Below is a small trained network, with its code and all its weights. Each question gives an input and a class and asks what happens when units are switched off, that is, made to give their printed mean instead of their output.

import numpy as np


def w(rows, s, z=0):
    codes = np.array(rows[::2]) - 128.0
    scale = np.full(codes.shape[1], s)
    scale[-1] = z or s
    return codes * scale


def norm(h):
    return h / np.sqrt((h * h).mean(-1, keepdims=True) + 1e-5)


def f(y):
    return y / 2 * (1 + np.tanh(0.7978845608 * (y + 0.044715 * y**3)))


def log_softmax(a):
    a = a - a.max(-1, keepdims=True)
    return a - np.log(np.exp(a).sum(-1, keepdims=True))


def net(x, mask):
    res = np.array(x, float).reshape(1, 2) / 4 @ E
    u = 0
    for l in range(2):
        y = f(norm(res) @ A[l][:, :-1].T + A[l][:, -1])
        res = res + np.where(mask[u : u + 10], y, B[l][:, -1]) @ B[l][:, :-1]
        u += 10
    return log_softmax(norm(res)[-1] @ U[:, :-1].T + U[:, -1])


A, B = {}, {}
E = w([
[252,138,194,183,103,183],'x0',
[248,180,155,161,228,38],'x1',
],0.0023)
A[0] = w([
[35,75,37,94,80,116,182],'L0N0',
[157,194,109,144,167,115,148],'L0N1',
[135,113,150,168,218,102,139],'L0N2',
[148,120,80,133,173,95,182],'L0N3',
[52,110,48,49,185,65,112],'L0N4',
[20,40,79,19,172,123,139],'L0N5',
[129,159,176,157,160,150,4],'L0N6',
[154,157,188,161,99,236,90],'L0N7',
[54,84,74,76,85,153,100],'L0N8',
[1,92,43,75,122,86,168],'L0N9',
],0.0067,0.0032)
B[0] = w([
[112,217,92,109,177,82,237],'L0N0',
[122,132,119,159,117,97,158],'L0N1',
[91,163,179,140,80,76,161],'L0N2',
[162,124,178,139,129,94,159],'L0N3',
[108,134,48,58,148,230,214],'L0N4',
[72,210,2,65,220,152,240],'L0N5',
[90,188,72,143,199,173,120],'L0N6',
[138,76,85,95,92,195,161],'L0N7',
[129,192,99,138,218,58,201],'L0N8',
[83,198,64,66,153,229,254],'L0N9',
],0.0065,0.0084)
A[1] = w([
[187,164,149,187,74,46,138],'L1N0',
[170,135,43,154,203,113,243],'L1N1',
[3,150,57,146,177,96,104],'L1N2',
[153,184,181,182,94,20,58],'L1N3',
[38,185,23,96,210,131,165],'L1N4',
[95,104,151,190,109,119,118],'L1N5',
[33,143,58,73,183,134,207],'L1N6',
[66,88,66,122,127,184,51],'L1N7',
[165,149,174,222,196,74,5],'L1N8',
[96,79,157,135,127,174,28],'L1N9',
],0.0073,0.0027)
B[1] = w([
[33,166,172,74,170,39,168],'L1N0',
[46,199,77,41,114,178,177],'L1N1',
[156,200,71,70,225,168,187],'L1N2',
[175,114,237,85,131,58,169],'L1N3',
[103,222,62,65,183,220,248],'L1N4',
[210,209,111,53,188,94,127],'L1N5',
[108,214,58,159,193,196,222],'L1N6',
[184,196,179,144,172,77,150],'L1N7',
[51,149,253,83,100,32,151],'L1N8',
[174,147,191,109,15,94,120],'L1N9',
],0.0062,0.013)
U = w([
[84,142,254,61,161,30,252],'0',
[55,25,47,245,178,99,2],'1',
[69,247,18,40,235,243,254],'2',
[208,32,127,133,33,244,241],'3',
],0.0066,0.0043)

Each question gives the input, the list of numbers given to net, and the class t.
The units are the neurons (one row each of A and B). Each row of codes is followed by its name. A weight is (code - 128) times the scale printed after its matrix; where a second scale follows, it is the last column's (A, B and U).
mask holds one flag per neuron, layer by layer. A switched-off neuron (its flag False) gives its mean, the last column of its row in B, instead of its output. The means were averaged over made-up inputs and are rounded, as every weight is.
A unit's drop is (log p(t) with every unit on - log p(t) with that unit switched off) / (log p(t) with every unit on - log p(t) with every unit switched off).
top k neurons: the k neurons with the biggest drops, biggest first
k most important neurons of layer l: the k neurons of layer l with the biggest drops, biggest first
drop when u is switched off: that unit's drop, to one decimal
input [7,-8], class 3: top neuron : L0N5
input [2,1], class 0: 2 most important neurons of layer 1 : L1N4, L1N6
input [-4,6], class 0: 3 most important neurons of layer 0 : L0N9, L0N5, L0N3
input [4,0], class 3: 2 most important neurons of layer 0 : L0N5, L0N0
input [6,0], class 3: 2 most important neurons of layer 1 : L1N4, L1N6
input [2,-1], class 3: 3 most important neurons of layer 0 : L0N5, L0N0, L0N9
input [2,-2], class 3: 4 most important neurons of layer 0 : L0N7, L0N5, L0N0, L0N9
input [6,1], class 3: 2 most important neurons of layer 1 : L1N4, L1N6
input [6,-6], class 3: top 2 neurons : L0N5, L0N9
input [3,-3], class 3: 2 most important neurons of layer 1 : L1N4, L1N6
input [1,6], class 0: drop when L0N5 is switched off : 0.1
input [8,4], class 0: drop when L0N5 is switched off : 1.2
input [4,6], class 0: drop when L0N5 is switched off : 0.3
input [-2,3], class 0: most important neuron of layer 0 : L0N2
input [6,-5], class 3: drop when L0N9 is switched off : 0.2
